Below is a small trained network, with its code and all its weights. Each question gives an input and a target symbol and asks what happens when units are switched off, that is, made to give their printed mean instead of their output.

import numpy as np


def w(rows, s, z=0):
    codes = np.array(rows[::2]) - 128.0
    scale = np.full(codes.shape[1], s)
    scale[-1] = z or s
    return codes * scale


def f(y):
    return y / 2 * (1 + np.tanh(0.7978845608 * (y + 0.044715 * y**3)))


def softmax(a):
    e = np.exp(a - a.max(-1, keepdims=True))
    return e / e.sum(-1, keepdims=True)


def log_softmax(a):
    a = a - a.max(-1, keepdims=True)
    return a - np.log(np.exp(a).sum(-1, keepdims=True))


def net(x, mask):
    ids = ['Θβεηλξπσ'.index(c) for c in x.split()]
    T = len(ids)
    res = E[ids] + P[:T]
    r = res
    for j in range(2):
        rows = slice(2 * j, 2 * j + 2)
        q, k, v = (r @ M[0][rows].T for M in (Q, K, V))
        z = softmax(np.where(np.tri(T) > 0, q @ k.T / 2**0.5, -1e9)) @ v
        o = O[0][rows]
        res = res + np.where(mask[j], z, o[:, -1]) @ o[:, :-1]
    y = f(res @ A[0][:, :-1].T + A[0][:, -1])
    res = res + np.where(mask[2:6], y, B[0][:, -1]) @ B[0][:, :-1]
    return log_softmax(res[-1] @ U[:, :-1].T + U[:, -1])


Q, K, V, O, A, B = {}, {}, {}, {}, {}, {}
E = w([
[88,49,171],'Θ',
[94,95,129],'β',
[47,112,146],'ε',
[220,177,124],'η',
[164,2,76],'λ',
[49,172,81],'ξ',
[138,241,114],'π',
[119,38,60],'σ',
],0.017)
P = w([
[117,88,254],'0',
[149,153,46],'1',
[130,100,63],'2',
[112,123,128],'3',
[108,107,140],'4',
[94,132,207],'5',
[86,112,217],'6',
[108,107,193],'7',
[98,133,240],'8',
],0.0026)
Q[0] = w([
[214,203,154],'h1',
[118,243,2],'h1',
[238,73,35],'h2',
[71,29,147],'h2',
],0.0085)
K[0] = w([
[5,129,178],'h1',
[45,99,111],'h1',
[71,130,127],'h2',
[45,85,103],'h2',
],0.013)
V[0] = w([
[89,153,35],'h1',
[2,103,89],'h1',
[140,38,211],'h2',
[155,48,44],'h2',
],0.013)
O[0] = w([
[79,88,85,144],'h1',
[98,77,212,118],'h1',
[246,75,147,181],'h2',
[155,67,41,254],'h2',
],0.011,0.0089)
A[0] = w([
[72,27,150,255],'n1',
[202,57,123,150],'n2',
[107,32,41,75],'n3',
[106,102,254,94],'n4',
],0.0082,0.0065)
B[0] = w([
[61,242,3,215],'n1',
[124,209,233,229],'n2',
[80,94,246,251],'n3',
[217,12,30,143],'n4',
],0.0078,0.02)
U = w([
[155,168,141,183],'Θ',
[90,139,85,53],'β',
[112,116,49,133],'ε',
[134,239,66,96],'η',
[87,171,213,2],'λ',
[72,145,20,109],'ξ',
[67,255,129,56],'π',
[11,126,169,181],'σ',
],0.0087,0.0097)

Each question gives the input, a string of symbols that net reads in full, and the target symbol t.
The units are the heads (2 rows each of Q, K, V and O) and the neurons (one row each of A and B). Each row of codes is followed by its name. A weight is (code - 128) times the scale printed after its matrix; where a second scale follows, it is the last column's (O, A, B and U).
mask holds one flag per unit, heads first, then neurons. A switched-off unit (its flag False) gives its mean, the last column of its rows in O or B, instead of its output. The means were averaged over made-up inputs and are rounded, as every weight is.
A unit's drop is (log p(t) with every unit on - log p(t) with that unit switched off) / (log p(t) with every unit on - log p(t) with every unit switched off).
The circuit of an input: a set's keep is (log p(t) with only the set's units on - log p(t) with every unit switched off) / (log p(t) with every unit on - log p(t) with every unit switched off). Starting from all 6 units, units are removed one at a time, each time the one whose removal leaves the highest keep (on an exact tie, the one counted first), for as long as the keep stays at least 0.8.
units of the circuit, in order: the units of the circuit, biggest drop first
most important unit: the unit with the biggest drop
k most important neurons: the k neurons with the biggest drops, biggest first
which heads matter: for each layer, one digit per head in row order, 1 if its drop is at least 0.15 and else 0, layers parted by /
drop of u: that unit's drop, to one decimal
input ε ξ ε σ ε ε Θ, target ξ: 2 most important neurons -> n1; n4
input Θ σ η β, target Θ: most important unit -> n1
input σ σ Θ σ π σ Θ η σ, target Θ: units of the circuit, in order -> h1; h2; n1; n2
input π σ ξ η λ, target ξ: units of the circuit, in order -> h2; h1
input ξ ε ε, target ξ: 3 most important neurons -> n3; n4; n1
input ε σ Θ π σ σ η Θ, target Θ: which heads matter -> 11
input σ σ σ η η η ξ, target ξ: which heads matter -> 00
input Θ Θ Θ λ, target λ: 2 most important neurons -> n2; n4
input σ σ λ, target σ: units of the circuit, in order -> n3; h1
input ε σ Θ η β, target Θ: units of the circuit, in order -> n1; h1
input ξ β Θ, target ξ: 2 most important neurons -> n3; n1
input Θ λ σ η λ, target Θ: units of the circuit, in order -> h2; n2
input σ σ σ π, target σ: 2 most important neurons -> n1; n2
input η η η, target η: units of the circuit, in order -> h1
input Θ Θ ξ, target ξ: 2 most important neurons -> n3; n2
input σ η η Θ η σ, target Θ: drop of h1 -> 0.8
input λ Θ σ ε ε σ λ π, target σ: drop of h1 -> 0.8
input ξ β ξ η, target ξ: drop of n2 -> 0.5
